In the rows, zero is written as 128.
Rows with their classes:
[107  90 112 127 145 105 133 158  84 146  84 126 152 148 103 168 164  51
 151 102 127 137 105 171 137 160 100 122 136 117 162 134 117 114 132 177
 127]	<58>
[ 48 120 137 162 152  82 148 150 107 150 126 156 147 102  84 149 158  16
 151 101  98 130 100 163 139 154  73 153 118 126 157 132 111 111 117 157
 125]	<58>
[ 92 135 139 144 137 102 126 140 107 141 121 158 143 127 110 121 130  81
 158 128  94 134 117 135 143 130 109 159 103 134 160 139 104 119 115 144
 135]	<57>
[ 89 139 129 160 156 113 127 128  94 153 134 145 162 143 126 139 141  50
 160 129  96 108  98 151 156 139 122 144  94 118 190 137 108 129 110 136
 127]	<72>
[ 98 108 122 142 158 117 132 151 107 138 109 111 152 155 116 153 156  76
 151 120 127 133 100 182 126 145  94 151 118 124 150 141 113 106 135 169
 125]	<63>
[117 131 128 144 128 125 102 144 103 128 116 142 138 115 101 128 132  90
 144 114  94 137 119 143 153 134 125 152 130 141 163 119  97 132 113 130
 118]	<72>
[ 76 137 122 150 166 106 123 132 112 146 138 139 147 130 110 135 146  65
 161 184 130 124 108 146 146 148  92 143 109 116 147 134 128 129 129 134
 108]	<69>
[ 98 121 116 137 154 111 126 149 101 148 108 124 148 118 115 158 149  71
 147 114 121 129  98 154 127 149  90 147 119 124 146 140 129 109 130 157
 114]	<67>
[122 124 120 133 128 120 119 153  58 134 130 140 158 151 121 144 155  81
 164 148 106 142 114 153 167 133 130 147 114 132 178 124  93 136 111 155
 124]	<59>
[ 83 125 138 147 142 104 128 145  98 145 120 150 132 132 113 140 137  59
 156 125 100 128 102 149 150 137 103 155 119 126 164 139 106 117 120 152
 126]	<58>
[ 76 143 125 144 147 114 127 140  98 146 141 149 140 139 120 134 152  57
 173 128 106 128  97 152 164 130 112 153  97 148 184 127  95 131 119 132
 120]	<72>
[ 56 108 130 156 150 105 140 151 103 153 135 145 164 133 118 122 148  44
 184 140 111 131  82 163 181 144  98 166  79 131 191 142  87 149 106 155
 113]	<72>
[ 52 139 122 143 178  95 141 154 103 150 120 140 150 142 102 160 160  42
 143 102 127 142  97 159 144 151  77 146 101 133 167 142 127 110 163 142
 122]	<63>
[ 99 111 108 140 154 106 139 142 117 158 115 136 133 116 107 145 150  75
 126 108 142 137 116 160 132 150  89 127 146 127 139 143 138 116 152 156
 115]	<63>
[100  89 110 150 134 104 152 148 117 142 106 128 134 110  94 150 144  80
 132 114 135 118 111 156 118 161  88 144 155 118 141 139 124 104 146 170
 124]	<63>
[127 161 142 136 120 117 119 155 117 119 131 154 128 103 116 114 130  98
 148 134  88 130 127 124 153 116 139 145 116 141 165 114 102 134 115  98
 112]	<59>
[ 68 201 164 135 126 100 124 113 157 120 160 170  97  99 127 110 127  66
 120  99  93 124 134  90 120 107 103 144  96 138 137 130 135 111 121 114
 161]	<67>
[ 70 127 115 161 150 114 128 145  96 152 139 155 158 120 117 107 142  51
 178 133  95 126  89 161 178 146 111 169 101 120 196 123  84 141  90 132
 116]	<63>
[ 67 135 116 138 158 109 126 137 119 143 125 138 146 126 117 144 152  67
 145 111 113 129  99 142 134 142  86 147 107 130 152 148 121 122 133 158
 122]	<63>
[ 82 109 111 131 169 123 139 137 113 127  98 117 144 148 127 160 145  83
 136 124 138 130  98 146 112 150  96 145 129 112 135 156 139 120 148 157
 121]	<63>
[  4 138 123 159 163  94 136 132  84 153 152 157 165 156 123 111 151   6
 170 127  91 123  73 158 184 138  72 186  76 134 198 132  94 129 102 148
 111]	<59>
[ 65 146 132 135 138 110 129 137  97 162 150 153 149 159 127 114 150  59
 164 139  99 131  96 138 163 126 104 158  88 136 167 143  98 143 119 132
 118]	<63>

Rows, each with its class:
[132 121 123 112 137 133 107 159 136 109 102 105 151 122 126 124 165 123
 118 124 132 128 128 147 118 139 137 128 136 132 137 124 125 123 125 101
 122]	(64)
[135 145 142 127 138 123 111 156 108 111  96 132 110 140 127 150 124 121
 133 131 142 116 125 121 131 115 135 141 119 132 142 123 161 137 124 100
 101]	(66)
[140 119 134 132 135 125 116 138 122 124  96 132 135 120 134 146 152 123
 125 126 140 119 130 141 130 118 138 128 136 130 134 124 143 117 126 104
 111]	(66)
[125 143 140 105 143 142 105 191 125  81 106 133 128 134 124 140 137 126
 141 122 148 128 124 110 126 127 136 133 126 131 133 130 139 130 119  98
 111]	(64)
[137 127 132 138 133 116 128 143 112 104 118 122 105 129 132 148  91 124
 146 134 140 109 137 111 130 115 129 124 129 128 127 133 152 118 130 124
 103]	(63)
[144 119 138 132 140 123 113 136 105 115  95 129 121 125 134 151 139 117
 128 135 148 109 130 137 141 108 133 131 128 128 135 122 154 114 127 102
  96]	(66)
[132 135 136 125 137 125 117 148 115 105 103 132 114 134 130 145 127 125
 136 127 136 118 126 120 132 121 132 135 125 124 138 127 146 130 121 110
 112]	(75)
[143 126 137 143 138 114 123 120 103 117 113 124  99 140 137 149 106 122
 141 134 140 110 129 120 129 110 130 126 123 128 132 131 153 119 129 114
 101]	(63)
[132 132 136 112 136 131 108 160 123 108  98 135 130 122 127 136 149 124
 119 127 148 124 131 138 134 124 135 134 129 130 136 126 140 129 118 101
 123]	(75)
[138 137 141 127 142 114 115 157 103  91 112 124  99 135 126 158  97 121
 153 137 140 109 128  95 136 117 141 128 120 128 137 134 152 120 123 112
  99]	(63)
[124 152 145  95 147 137  91 213 117  55 112 136 116 138 113 145 116 129
 154 125 140 129 127 103 116 133 136 140 127 129 141 130 138 138 114  96
 104]	(64)
[133 140 130 117 138 131 110 168 132 107 108 137 132 124 138 142 144 123
 131 123 134 121 127 127 124 128 136 134 131 130 131 126 135 123 120 100
 116]	(64)
[139 136 141 132 145 119 119 147 101 112 100 128 106 139 128 152 119 121
 143 134 145 113 127 119 136 110 130 133 125 130 141 124 160 127 124 110
  95]	(66)
[120 141 133 113 136 137 118 171 142  78 155 136 125 127 122 124  90 134
 154 107 116 141 126  95 120 146 124 124 132 128 124 137 107 123 123 134
 136]	(70)
[146  99 124 129 132 132 120 128 139 153  98 134 164 110 140 121 194 123
 104 124 131 127 133 172 131 120 141 118 139 129 123 121 127 108 127 103
 125]	(75)
[115 148 127 109 132 137 114 180 136  76 142 128 122 134 112 129  98 136
 145 123 119 140 123  95 117 149 127 133 121 128 129 139 119 137 121 130
 132]	(70)
[139 132 135 111 137 134 104 175 128  95 103 139 129 125 130 138 142 122
 128 128 134 127 127 123 125 134 134 132 128 131 133 128 136 122 111 101
 116]	(64)
[137 136 138 115 139 132 107 172 116 102  91 140 125 130 123 143 152 122
 127 128 141 119 125 131 122 126 133 136 119 132 136 124 146 132 121  93
 105]	(75)
[125 157 138 112 136 131 107 178 107 104  93 134 117 143 121 142 131 129
 131 121 139 122 122 120 126 129 125 148 118 129 143 121 151 148 123  98
 108]	(75)
[116 146 133 107 131 140 122 176 141  73 146 127 122 119 120 124  82 138
 157 125 114 145 123  91 117 149 123 126 132 130 123 143 106 132 119 142
 138]	(70)
[124 116 133 134 137 120 129 138 121 115 126 121 118 123 131 149 124 124
 143 139 133 112 132 122 134 120 134 107 130 132 124 126 133 111 129 125
 113]	(63)
[132 135 138 111 142 135 103 180 126  87 101 138 127 131 117 140 137 125
 138 126 139 123 125 124 126 127 133 132 127 126 131 127 143 123 120 101
 108]	(64)
[136 113 133 115 138 135 101 162 142 100  98 137 156 114 131 133 168 124
 121 132 134 129 129 145 126 128 141 124 139 132 126 129 130 110 120 102
 117]	(64)
[132 112 132 118 135 135 110 156 146 104 116 126 145 120 125 136 153 122
 125 124 134 125 132 136 128 130 134 121 138 129 131 129 123 110 119 107
 120]	(64)
[147 123 133 134 158 117 126 132 112 106 119 117 111 128 135 155 103 128
 146 139 139 103 127 116 139 110 133 135 126 130 113 130 148 112 122 121
  99]	(63)
[135 137 139 113 139 127 102 169 111 110  80 137 125 134 121 141 159 128
 124 126 145 112 130 138 130 121 134 144 124 129 141 124 146 130 121  87
 100]	(75)
[138 132 143 116 143 129 103 173 118  97  90 140 126 128 126 148 143 124
 130 127 144 118 126 128 129 116 133 136 119 126 136 124 150 129 109 103
 100]	(75)
[130 153 146  65 144 129  99 196 105  74  87 135 102 137 120 158 114 126
 144 126 142 115 125 114 130 123 135 139 118 129 142 129 155 132 117  83
  91]	(75)
[149 127 136 130 143 116 118 147 110  94 127 123  99 122 135 160  78 118
 161 141 140 110 126  98 140 118 128 120 135 133 131 135 148 110 122 124
  97]	(63)
[130 134 139 104 143 139  96 194 128  86 112 142 133 128 122 137 138 129
 134 125 134 127 127 118 124 132 134 132 135 132 132 129 131 126 116  98
 116]	(64)
[130 136 134 108 141 135 104 184 127  85 105 138 126 130 131 148 132 126
 135 120 137 126 126 114 127 132 129 129 124 127 130 128 138 131 112 102
 115]	(64)
[136 128 138 119 135 127 114 150 118 110 106 135 125 128 124 143 142 129
 126 125 140 119 125 146 130 127 132 135 125 124 133 129 147 126 129 102
 107]	(75)
[144 113 135 128 143 122 114 140 117 109 104 130 127 121 136 148 141 122
 136 138 142 113 132 130 136 116 136 121 131 130 127 123 142 106 128 107
 103]	(66)
[141 110 123 141 134 122 128 116 123 133 131 127 123 118 139 140 123 121
 133 138 137 118 128 133 135 119 132 113 130 131 128 131 135 109 130 121
 111]	(63)
[132 125 136 110 139 133 100 170 129  99  96 135 139 125 122 132 156 125
 125 122 140 120 124 137 125 128 134 130 139 128 130 125 139 119 118  97
 111]	(64)
[135 137 141 125 139 120 111 149 112 118  89 133 118 120 129 151 141 120
 128 133 143 113 127 135 136 117 129 135 123 131 133 123 157 130 125  99
 103]	(66)
[131 152 139 106 141 132  99 197 116  61 106 132 115 135 122 150 116 133
 145 123 137 119 127 115 128 127 133 136 123 131 139 135 137 130 119  99
 100]	(64)
[134 139 135 122 129 134 110 147 119 130  86 135 136 132 130 135 171 124
 107 124 143 123 125 149 127 120 132 138 121 133 141 118 145 135 126  95
 115]	(75)
[138 108 131 136 138 119 125 126 120 112 128 127 118 121 136 142 107 122
 149 138 136 116 130 115 141 116 131 112 132 128 126 136 129 103 128 126
 106]	(63)
[135 138 136 105 140 135 104 180 126  78 108 134 130 127 124 142 134 127
 139 122 135 128 135 118 124 133 130 135 128 132 131 131 138 125 119 100
 104]	(64)
[121 135 136  97 139 134 111 184 134  57 150 136 118 125 119 134  79 133
 162 132 119 130 125  86 119 144 126 119 134 129 128 143 114 114 121 129
 126]	(70)
[130 136 141 105 146 134 101 192 123  80 102 137 109 117 120 136 127 122
 139 123 137 123 127 116 122 131 129 131 127 130 141 130 141 131 117  93
 105]	(64)

Rows, each with its class:
[113  79 143 105 117 115 130 101 158 159 110 157 204 138 124 117  97 155
 139 111 134 141 158 139 137 110 140 120 115 127  94 112 159 115 140 107
 137]	(268)
[114  94 161 110 125 101 142 148 114 146 130 118 120 164 111 121 162 153
 136 154 143 143 124  94 115 101 181 119 144 135 124  75 150 125  89 123
 116]	(261)
[105  85 146  89 166 144 127  96 130 145  81 142 204 127 141  88 129 142
 132 132 173 140 123 131 118 120 151 146 113 133 115 126 110 126 140 122
 129]	(268)
[139 136 156 117 180 110 139 121 130 131  98 136 169 127 132 106 107 136
 145 139 155 142 111 118 116 124 138 148 132 131 121 121 112 125 112 152
 103]	(261)
[132 122 152  81 158 126 144 120 122 143  79 139 197 114 133 110 117 125
 133 138 180 139 116 126 128 116 141 176 128 156 111 133 127 124 130 117
 133]	(268)
[120 120 122 138 155 128 104 126 134 153 106 121 112 134 120 127 152 123
 121 153 164 124 100  86 133 109 180 143 124 125 130 129  93 124  97 143
 143]	(261)
[149 113 136 121 137 102 142 146 141 129 110 121 139 154 126 104 112 142
 135 169 182 140 116  90 128 104 175 147 124 145 105  73 114 134 120 134
 139]	(261)
[120  77 148 128 142 102 143 101 115 130 158 133 188 144 116 101 154 143
 136 148  85 127  76  95 131 112 129 127 141 134 115 100 171 116 114 116
  66]	(268)
